Small tables with named rows and columns. After each table, cells are looked up by row and column.

zodade
        pev  nofi  vutob  nifo  defo  kofe  gevag  zusoki
tep      71    51     99    86   178   132    117     189
lasoso  148   125     76    82   101    73     92      50
genuz   127   128     92   100    70    78     91      48
tokoz   119   126     97   105    62    82     91      51
kisa     91    84     99    95   125   110    105     128
zokogi   83    74    101    94   138   117    108     147
kadis   116    68     74    65   194   109    112     153
vof     142   127     81    88    89    74     91      47
buteb   135   128     87    94    78    76     91      47
zug      88    56     90    77   187   124    115     179
mab     102    62     81    70   192   116    114     166

pev of zokogi: 83
kofe of zug: 124
nifo of zokogi: 94
defo of zug: 187
gevag of zokogi: 108
gevag of lasoso: 92
nifo of mab: 70
gevag of genuz: 91
pev of kadis: 116
vutob of genuz: 92
defo of kadis: 194
kofe of kisa: 110
zusoki of tokoz: 51
pev of kisa: 91
gevag of mab: 114
kofe of buteb: 76
gevag of kadis: 112
nifo of tep: 86

danu.tsv
	vef	pur	neta	nud	dutasir	lozodo	lom	fiz	rer
punugug	179	152	121	167	113	153	169	185	221
gapen	73	152	115	142	143	180	102	183	136
dopuve	138	202	187	120	153	143	109	154	210
kozo	202	149	147	107	123	110	156	218	191
mel	150	132	93	160	109	133	145	179	219
vip	155	134	98	162	109	137	146	175	220
mitofed	63	149	75	161	147	181	122	175	153
tufirat	74	150	113	139	144	181	106	178	140
sol	150	137	92	166	114	134	144	186	223
soka	137	202	189	120	147	134	112	149	203
gube	71	153	80	156	144	183	118	181	143
dagidin	176	152	107	156	111	147	164	188	221

What is the vef of soka in danu?
137
What is the dutasir of mitofed in danu?
147
What is the fiz of mitofed in danu?
175
What is the pur of sol in danu?
137
What is the fiz of gapen in danu?
183
What is the pur of dagidin in danu?
152
What is the fiz of tufirat in danu?
178
What is the neta of gube in danu?
80
What is the dutasir of tufirat in danu?
144
What is the nud of gube in danu?
156
What is the rer of mitofed in danu?
153
What is the pur of soka in danu?
202
What is the pur of mitofed in danu?
149
What is the lom of soka in danu?
112

gubobi.tsv
	mez	nazut	sigi	nif	sud	vod	semod	geziv
gakalep	154	196	148	184	46	90	219	71
zub	224	172	223	197	46	133	169	77
dib	164	195	140	157	46	103	233	65
porom	196	131	147	210	46	142	240	101
lub	236	191	179	127	46	155	203	81
taguzo	215	140	193	204	46	147	228	85

What is the nazut of porom in gubobi?
131
What is the vod of taguzo in gubobi?
147
What is the semod of lub in gubobi?
203
What is the semod of taguzo in gubobi?
228
What is the vod of lub in gubobi?
155
What is the semod of porom in gubobi?
240
What is the geziv of gakalep in gubobi?
71
What is the mez of taguzo in gubobi?
215
What is the sigi of lub in gubobi?
179
What is the geziv of zub in gubobi?
77
What is the mez of dib in gubobi?
164
What is the sigi of gakalep in gubobi?
148
What is the sigi of zub in gubobi?
223
What is the nazut of lub in gubobi?
191
What is the semod of zub in gubobi?
169
What is the nif of lub in gubobi?
127
What is the sud of porom in gubobi?
46
What is the nazut of gakalep in gubobi?
196
What is the mez of gakalep in gubobi?
154
What is the nazut of taguzo in gubobi?
140

davevo.csv
,vekogu,nugezes,munog,fegevus,sinonat,nisa,rolutun,mulunag
bafe,85,215,94,87,34,123,180,166
mar,94,153,92,141,121,126,157,134
seb,134,76,126,140,151,120,120,124
zisuno,50,198,82,145,104,109,210,166

sinonat of seb is 151
fegevus of bafe is 87
munog of mar is 92
nisa of mar is 126
nisa of seb is 120
rolutun of mar is 157
fegevus of mar is 141
Which row has the largest sinonat? seb

Table fud
|  | podudu | busebim | kisani | bil |
|---|---|---|---|---|
| vom | 8357 | 3930 | 3744 | 4483 |
| mor | 5017 | 3425 | 3323 | 2910 |
| pov | 2294 | 3510 | 4836 | 3366 |
| zib | 2756 | 3005 | 4045 | 2804 |

zib, kisani: 4045
vom, podudu: 8357
zib, busebim: 3005
mor, busebim: 3425
vom, bil: 4483
vom, kisani: 3744
pov, kisani: 4836
mor, podudu: 5017
pov, bil: 3366
pov, busebim: 3510
mor, kisani: 3323

gef.csv
,kope,vuzaz,gumek,vogevub,bebim,kudon,gaferir,kav,ges,bez
raguf,54713,27423,15835,40619,17047,32182,25058,23713,17011,46216
mok,56246,25777,14010,40907,17613,36472,26580,28073,18488,44344
muv,32187,43281,30565,46801,75725,6237,57440,3105,41682,19244

mok, kudon -> 36472
muv, vuzaz -> 43281
raguf, kudon -> 32182
raguf, vogevub -> 40619
muv, kudon -> 6237
raguf, bez -> 46216
raguf, kav -> 23713
mok, gumek -> 14010

bega.csv
,gebug,saf,gumuz,ser,bizalu,bos,lam
vesomav,432,815,242,406,454,418,452
bov,361,662,536,278,564,455,433
tuton,529,767,209,346,569,457,564
fabudo,415,730,273,335,485,429,438

tuton, gumuz: 209
vesomav, gumuz: 242
tuton, lam: 564
tuton, bos: 457
vesomav, lam: 452
tuton, saf: 767
fabudo, saf: 730
bov, bizalu: 564
tuton, ser: 346
fabudo, gebug: 415
bov, gumuz: 536
fabudo, ser: 335

bakemu =
        budeb    dom  fanata    vob   tago    bef    zod
mip     60388   7153   49278  91198  40332  71015  15237
tidite  56127  26482   69235  55116  50434  55364  36073
nud     61132  45689   71583  71335  56464  68623  50811
sebasa  67294  76663   66404  56951  67522  63365  79676

budeb of sebasa: 67294
vob of sebasa: 56951
vob of nud: 71335
fanata of mip: 49278
fanata of sebasa: 66404
dom of tidite: 26482
vob of tidite: 55116
budeb of nud: 61132
zod of tidite: 36073
tago of mip: 40332
bef of sebasa: 63365
tago of sebasa: 67522
fanata of tidite: 69235
tago of nud: 56464
zod of sebasa: 79676
dom of sebasa: 76663

Table sipemog
         did  kori  gal  doz  tilem  doluf
bub      108    89  103  146    129    115
vut      217   237  174   73    154    226
gudedo    62   124  101  156    158    140
vuvo     152    15  129  239     77     38
dovaros   42   182  136  139    157    155
teriva   177    93  129  170    129     84
solu     163   159  168  150    122    129
kivu     110   133  138  172    109    131
duru     123   116  149  145    163    117
nolupef  105   125  124  146    149    139
foselu   115   170  113  113    180    192

What is the kori of vuvo in sipemog? 15
What is the tilem of solu in sipemog? 122
What is the kori of vut in sipemog? 237
What is the tilem of bub in sipemog? 129
What is the gal of gudedo in sipemog? 101
What is the doz of gudedo in sipemog? 156
What is the gal of kivu in sipemog? 138
What is the tilem of vut in sipemog? 154
What is the doz of vuvo in sipemog? 239
What is the doz of dovaros in sipemog? 139
What is the kori of gudedo in sipemog? 124
What is the gal of nolupef in sipemog? 124
What is the did of vuvo in sipemog? 152
What is the kori of foselu in sipemog? 170
What is the doluf of nolupef in sipemog? 139

dun
|  | dus | kilib | kek | vas | godok |
|---|---|---|---|---|---|
| luv | 134 | 133 | 136 | 52 | 155 |
| betamav | 153 | 141 | 177 | 163 | 170 |
| sizado | 138 | 154 | 167 | 50 | 176 |
| zevasa | 135 | 148 | 158 | 143 | 164 |
| pokavi | 141 | 135 | 146 | 106 | 152 |
| bisiv | 145 | 156 | 91 | 200 | 181 |

godok of zevasa: 164
kek of zevasa: 158
godok of betamav: 170
vas of sizado: 50
dus of sizado: 138
dus of betamav: 153
kilib of pokavi: 135
vas of pokavi: 106
godok of sizado: 176
vas of bisiv: 200
dus of zevasa: 135
vas of betamav: 163
kek of luv: 136
kilib of betamav: 141
godok of luv: 155
vas of zevasa: 143
dus of bisiv: 145
dus of pokavi: 141

tizez:
,leragek,kopef,nadopor,viv,pavema,pibo
zope,-7589,-5655,-9123,-6323,-717,-6557
bokaba,6831,-5800,-5092,-5092,-9537,-3805
zabeg,-5344,-5092,-3741,-5024,-5092,-6664
sonosa,-5092,-8060,-1918,-5092,-5032,-5092
puvuru,-5479,-8554,-4072,-5169,-3487,-6672
gita,-7293,-6195,-9073,-6371,-625,-6555
zeled,-5092,-228,-5092,-6652,-3114,-5552
ter,6819,-5779,388,-2482,-9570,-3813
mak,5500,-7318,2971,-1420,-8990,-4807
dakigov,-6071,-9034,-5924,-5940,-2075,-5092
papid,-3041,-7761,-834,-3623,-5092,-6403
kun,5628,-7327,2970,-1407,-9053,-4706
sulas,-5092,-5092,1940,-1815,-9418,-4108
duvi,-5092,-8697,-8161,-6510,-5092,-6633

puvuru, nadopor => -4072
dakigov, pavema => -2075
kun, leragek => 5628
mak, pavema => -8990
sonosa, viv => -5092
dakigov, pibo => -5092
ter, leragek => 6819
puvuru, pavema => -3487
zope, viv => -6323
zabeg, kopef => -5092
papid, kopef => -7761
ter, pibo => -3813
ter, pavema => -9570
bokaba, kopef => -5800
Which row has the largest kopef? zeled

sorave =
,teb,sova,kat,dop,negitif,tok
gabib,89,75,85,97,86,97
vasuto,73,10,29,35,6,34
riz,34,29,33,36,50,46

riz, sova => 29
vasuto, tok => 34
gabib, tok => 97
riz, kat => 33
vasuto, kat => 29
riz, teb => 34
gabib, sova => 75
riz, dop => 36
vasuto, teb => 73
vasuto, sova => 10

Table vidirer
,pugir,fos,mab,lin
suzoga,0.16,0.76,-0.46,-0.37
lapupo,-0.09,0.31,-0.47,-0.08
tiko,0.43,0.23,-0.69,-0.22
mafebad,0.37,0.60,-0.65,-0.26
raroka,0.29,0.61,-0.08,-0.55
fetuzor,0.14,0.24,-0.20,-0.54
pedara,-0.01,-0.02,-0.18,-0.02
siza,0.13,0.42,0.29,-0.09

What is the fos of tiko in vidirer?
0.23
What is the fos of mafebad in vidirer?
0.60
What is the mab of tiko in vidirer?
-0.69
What is the pugir of pedara in vidirer?
-0.01
What is the mab of mafebad in vidirer?
-0.65
What is the pugir of siza in vidirer?
0.13
What is the fos of raroka in vidirer?
0.61
What is the fos of fetuzor in vidirer?
0.24
What is the pugir of fetuzor in vidirer?
0.14
What is the pugir of mafebad in vidirer?
0.37
What is the mab of suzoga in vidirer?
-0.46
What is the lin of mafebad in vidirer?
-0.26
What is the lin of tiko in vidirer?
-0.22
What is the lin of fetuzor in vidirer?
-0.54
What is the pugir of raroka in vidirer?
0.29
What is the lin of pedara in vidirer?
-0.02
What is the fos of suzoga in vidirer?
0.76
What is the mab of raroka in vidirer?
-0.08
What is the lin of raroka in vidirer?
-0.55

